Below are the code and all the weights of a small trained network. Each question names an input and a class and asks about switching units off, where a switched-off unit gives its printed mean instead of its output.

import numpy as np


def w(rows, s, z=0):
    codes = np.array(rows[::2]) - 128.0
    scale = np.full(codes.shape[1], s)
    scale[-1] = z or s
    return codes * scale


def f(y):
    return y / 2 * (1 + np.tanh(0.7978845608 * (y + 0.044715 * y**3)))


def log_softmax(a):
    a = a - a.max(-1, keepdims=True)
    return a - np.log(np.exp(a).sum(-1, keepdims=True))


def net(x, mask):
    res = np.array(x, float).reshape(1, 3) / 4 @ E
    y = f(res @ A[0][:, :-1].T + A[0][:, -1])
    res = res + np.where(mask, y, B[0][:, -1]) @ B[0][:, :-1]
    return log_softmax(res[-1] @ U[:, :-1].T + U[:, -1])


A, B = {}, {}
E = w([
[60,65,254,220,212,105,111,41,63],'x0',
[75,49,205,105,41,81,218,113,211],'x1',
[69,113,64,223,62,11,32,187,52],'x2',
],0.0095)
A[0] = w([
[171,205,63,139,133,152,119,131,97,253],'n0',
[189,106,122,84,160,186,203,143,183,171],'n1',
[98,29,174,175,134,86,200,125,133,205],'n2',
[103,82,92,209,180,140,83,116,83,253],'n3',
[144,161,139,192,163,183,76,98,83,229],'n4',
[135,183,79,104,127,140,79,134,90,144],'n5',
[232,128,143,99,167,184,146,19,214,188],'n6',
[174,152,137,64,91,91,138,144,199,214],'n7',
[70,32,228,111,138,97,119,38,133,226],'n8',
[164,157,60,150,68,130,98,241,123,211],'n9',
[99,104,65,27,88,49,109,163,182,194],'n10',
[76,2,133,151,92,101,166,123,110,191],'n11',
[29,37,170,195,121,87,146,111,167,224],'n12',
],0.0088,0.0032)
B[0] = w([
[168,146,40,110,184,59,182,223,145,207],'n0',
[148,13,153,80,175,236,152,107,175,219],'n1',
[108,120,191,109,126,89,135,18,89,213],'n2',
[163,124,172,163,101,93,57,142,33,213],'n3',
[174,166,142,129,170,83,42,160,49,201],'n4',
[151,149,107,162,141,114,118,146,124,186],'n5',
[109,30,195,85,203,199,108,161,89,239],'n6',
[186,165,139,92,171,101,180,101,200,196],'n7',
[109,166,146,1,150,112,97,100,115,248],'n8',
[231,125,148,194,107,106,178,185,172,233],'n9',
[99,99,81,149,93,100,167,158,175,205],'n10',
[114,134,149,145,74,90,120,59,167,202],'n11',
[20,115,217,91,52,31,149,56,117,231],'n12',
],0.0076,0.014)
U = w([
[78,79,150,221,2,112,121,175,106,136],'0',
[53,177,61,136,94,190,127,147,125,17],'1',
[89,137,68,193,83,217,94,112,141,2],'2',
[118,109,118,77,112,148,172,99,175,52],'3',
[184,196,85,143,162,80,96,214,47,171],'4',
[14,146,146,88,87,46,91,78,72,121],'5',
[151,76,122,75,185,241,124,180,127,201],'6',
[184,164,37,168,84,116,189,201,244,149],'7',
],0.0086,0.0029)

Each question gives the input, the list of numbers given to net, and the class t.
The units are the neurons (one row each of A and B). Each row of codes is followed by its name. A weight is (code - 128) times the scale printed after its matrix; where a second scale follows, it is the last column's (A, B and U).
mask holds one flag per neuron, in row order. A switched-off neuron (its flag False) gives its mean, the last column of its row in B, instead of its output. The means were averaged over made-up inputs and are rounded, as every weight is.
A unit's drop is (log p(t) with every unit on - log p(t) with that unit switched off) / (log p(t) with every unit on - log p(t) with every unit switched off).
The circuit of an input: a set's keep is (log p(t) with only the set's units on - log p(t) with every unit switched off) / (log p(t) with every unit on - log p(t) with every unit switched off). Starting from the 12 units with the biggest drops (on a tie, the unit counted first), units are removed one at a time, each time the one whose removal leaves the highest keep (on an exact tie, the one counted first), for as long as the keep stays at least 0.8.
circuit, biggest first: the units of the circuit, biggest drop first
top k neurons: the k neurons with the biggest drops, biggest first
drop of u: that unit's drop, to one decimal
input [-4,-4,6], class 7: circuit, biggest first	(n9 n6)
input [1,0,4], class 0: circuit, biggest first	(n8)
input [-6,-3,-3], class 7: top 2 neurons	(n0 n9)
input [-1,6,-6], class 6: top 2 neurons	(n6 n1)
input [2,-1,7], class 0: top 2 neurons	(n8 n9)
input [-3,2,8], class 7: top 4 neurons	(n9 n6 n2 n10)
input [-8,4,-5], class 6: top 2 neurons	(n1 n6)
input [-1,-2,0], class 4: top 2 neurons	(n1 n10)
input [7,3,-8], class 5: top 2 neurons	(n12 n2)
input [-4,6,4], class 7: top 2 neurons	(n7 n3)
input [5,2,-6], class 5: top 4 neurons	(n12 n2 n8 n9)
input [8,-7,4], class 4: top 2 neurons	(n4 n3)
input [3,4,-5], class 5: top 4 neurons	(n12 n2 n9 n8)
input [7,-6,1], class 4: circuit, biggest first	(n4)
input [7,-6,0], class 4: drop of n4	0.2
input [2,3,-8], class 6: drop of n6	0.1
input [4,5,-5], class 5: drop of n12	0.1
